Below is a small trained network, with its code and all its weights. Each question gives an input and a class and asks what happens when units are switched off, that is, made to give their printed mean instead of their output.

import numpy as np


def w(rows, s, z=0):
    codes = np.array(rows[::2]) - 128.0
    scale = np.full(codes.shape[1], s)
    scale[-1] = z or s
    return codes * scale


def norm(h):
    return h / np.sqrt((h * h).mean(-1, keepdims=True) + 1e-5)


def f(y):
    return np.maximum(y, 0)


def log_softmax(a):
    a = a - a.max(-1, keepdims=True)
    return a - np.log(np.exp(a).sum(-1, keepdims=True))


def net(x, mask):
    res = np.array(x, float).reshape(1, 3) / 4 @ E
    u = 0
    for l in range(2):
        y = f(norm(res) @ A[l][:, :-1].T + A[l][:, -1])
        res = res + np.where(mask[u : u + 11], y, B[l][:, -1]) @ B[l][:, :-1]
        u += 11
    return log_softmax(norm(res)[-1] @ U[:, :-1].T + U[:, -1])


A, B = {}, {}
E = w([
[115,170,114,126,201,160,101,86],'x0',
[37,160,158,194,105,109,255,66],'x1',
[99,89,168,74,173,130,201,44],'x2',
],0.0022)
A[0] = w([
[158,192,94,198,135,82,108,117,4],'0.n0',
[133,193,76,244,67,35,101,176,253],'0.n1',
[78,94,198,61,116,144,216,60,49],'0.n2',
[146,150,149,132,160,114,106,136,101],'0.n3',
[104,171,109,176,136,110,109,134,46],'0.n4',
[149,184,104,160,182,136,108,93,189],'0.n5',
[67,126,155,168,43,108,190,159,67],'0.n6',
[115,156,156,124,143,105,170,56,88],'0.n7',
[92,177,105,254,92,43,208,106,231],'0.n8',
[73,120,181,111,139,144,205,74,10],'0.n9',
[172,154,62,139,162,134,53,139,18],'0.n10',
],0.0042,0.0023)
B[0] = w([
[123,112,111,155,156,95,155,86,148],'0.n0',
[179,1,224,35,49,210,104,181,253],'0.n1',
[236,94,147,155,114,91,84,132,194],'0.n2',
[128,149,111,131,102,112,158,140,143],'0.n3',
[109,173,98,147,144,126,104,113,146],'0.n4',
[101,166,55,155,142,107,155,149,185],'0.n5',
[108,148,166,41,66,200,190,157,183],'0.n6',
[132,114,118,176,104,144,66,95,171],'0.n7',
[58,188,114,75,107,180,172,200,242],'0.n8',
[189,72,110,163,147,93,53,72,177],'0.n9',
[131,149,104,145,200,57,218,143,187],'0.n10',
],0.0051,0.005)
A[1] = w([
[147,97,154,87,58,229,119,205,146],'1.n0',
[2,179,96,123,151,206,127,180,102],'1.n1',
[147,139,113,137,160,115,105,164,122],'1.n2',
[96,76,239,47,41,176,150,141,115],'1.n3',
[137,119,118,69,169,155,124,106,94],'1.n4',
[31,49,150,144,115,125,185,162,2],'1.n5',
[171,123,203,114,89,109,129,228,96],'1.n6',
[113,144,166,171,47,224,118,117,158],'1.n7',
[172,185,88,139,131,155,72,134,128],'1.n8',
[155,49,150,114,124,78,141,62,127],'1.n9',
[163,85,196,44,67,162,138,129,116],'1.n10',
],0.005,0.0056)
B[1] = w([
[86,146,221,128,13,238,115,76,254],'1.n0',
[252,42,237,22,75,111,128,207,156],'1.n1',
[115,161,147,104,114,111,147,128,150],'1.n2',
[162,62,210,57,99,153,109,253,230],'1.n3',
[86,157,132,182,89,115,174,186,138],'1.n4',
[224,156,173,158,136,74,111,118,129],'1.n5',
[68,172,222,28,11,216,192,155,199],'1.n6',
[28,187,62,133,168,168,131,113,183],'1.n7',
[64,140,128,141,89,156,169,115,149],'1.n8',
[171,106,183,118,61,129,104,187,162],'1.n9',
[58,222,152,103,110,199,224,178,220],'1.n10',
],0.0048,0.0081)
U = w([
[65,43,192,123,211,50,102,140,3],'0',
[249,35,178,239,86,34,17,24,188],'1',
[98,171,237,34,3,229,203,241,207],'2',
[85,236,19,65,253,28,235,222,183],'3',
[12,39,140,117,137,71,132,143,8],'4',
[19,231,10,232,131,211,110,15,122],'5',
],0.0076,0.0063)

Each question gives the input, the list of numbers given to net, and the class t.
The units are the neurons (one row each of A and B). Each row of codes is followed by its name. A weight is (code - 128) times the scale printed after its matrix; where a second scale follows, it is the last column's (A, B and U).
mask holds one flag per neuron, layer by layer. A switched-off neuron (its flag False) gives its mean, the last column of its row in B, instead of its output. The means were averaged over made-up inputs and are rounded, as every weight is.
A unit's drop is (log p(t) with every unit on - log p(t) with that unit switched off) / (log p(t) with every unit on - log p(t) with every unit switched off).
most important unit: the unit with the biggest drop
k most important neurons: the k neurons with the biggest drops, biggest first
k most important neurons of layer l: the k neurons of layer l with the biggest drops, biggest first
drop when u is switched off: that unit's drop, to one decimal
input [2,5,7], class 1: most important unit : 0.n9
input [5,8,8], class 1: 3 most important neurons : [0.n1; 0.n9; 1.n10]
input [4,-3,7], class 1: 2 most important neurons : [0.n1; 1.n10]
input [8,-1,-5], class 3: 2 most important neurons of layer 1 : [1.n0; 1.n6]
input [0,-1,0], class 3: 2 most important neurons : [0.n1; 1.n0]
input [8,0,3], class 5: 3 most important neurons : [0.n8; 1.n3; 0.n1]
input [1,-6,1], class 3: 2 most important neurons : [0.n1; 1.n0]
input [3,-7,-2], class 3: 3 most important neurons of layer 1 : [1.n0; 1.n3; 1.n6]
input [8,-8,7], class 3: 2 most important neurons : [0.n1; 1.n0]
input [7,-4,-3], class 3: 2 most important neurons : [1.n0; 0.n10]
input [3,-6,2], class 3: 2 most important neurons of layer 0 : [0.n1; 0.n8]
input [6,-5,4], class 3: 3 most important neurons : [0.n1; 1.n0; 0.n8]
input [8,-3,6], class 5: 3 most important neurons of layer 1 : [1.n3; 1.n6; 1.n1]
input [8,-6,-3], class 3: 2 most important neurons of layer 0 : [0.n1; 0.n10]
input [6,3,8], class 1: most important neuron : [0.n1]
input [4,5,3], class 5: drop when 0.n8 is switched off : 0.6
input [7,-4,-2], class 3: drop when 1.n0 is switched off : 0.4
input [6,-2,8], class 1: drop when 0.n1 is switched off : 0.2
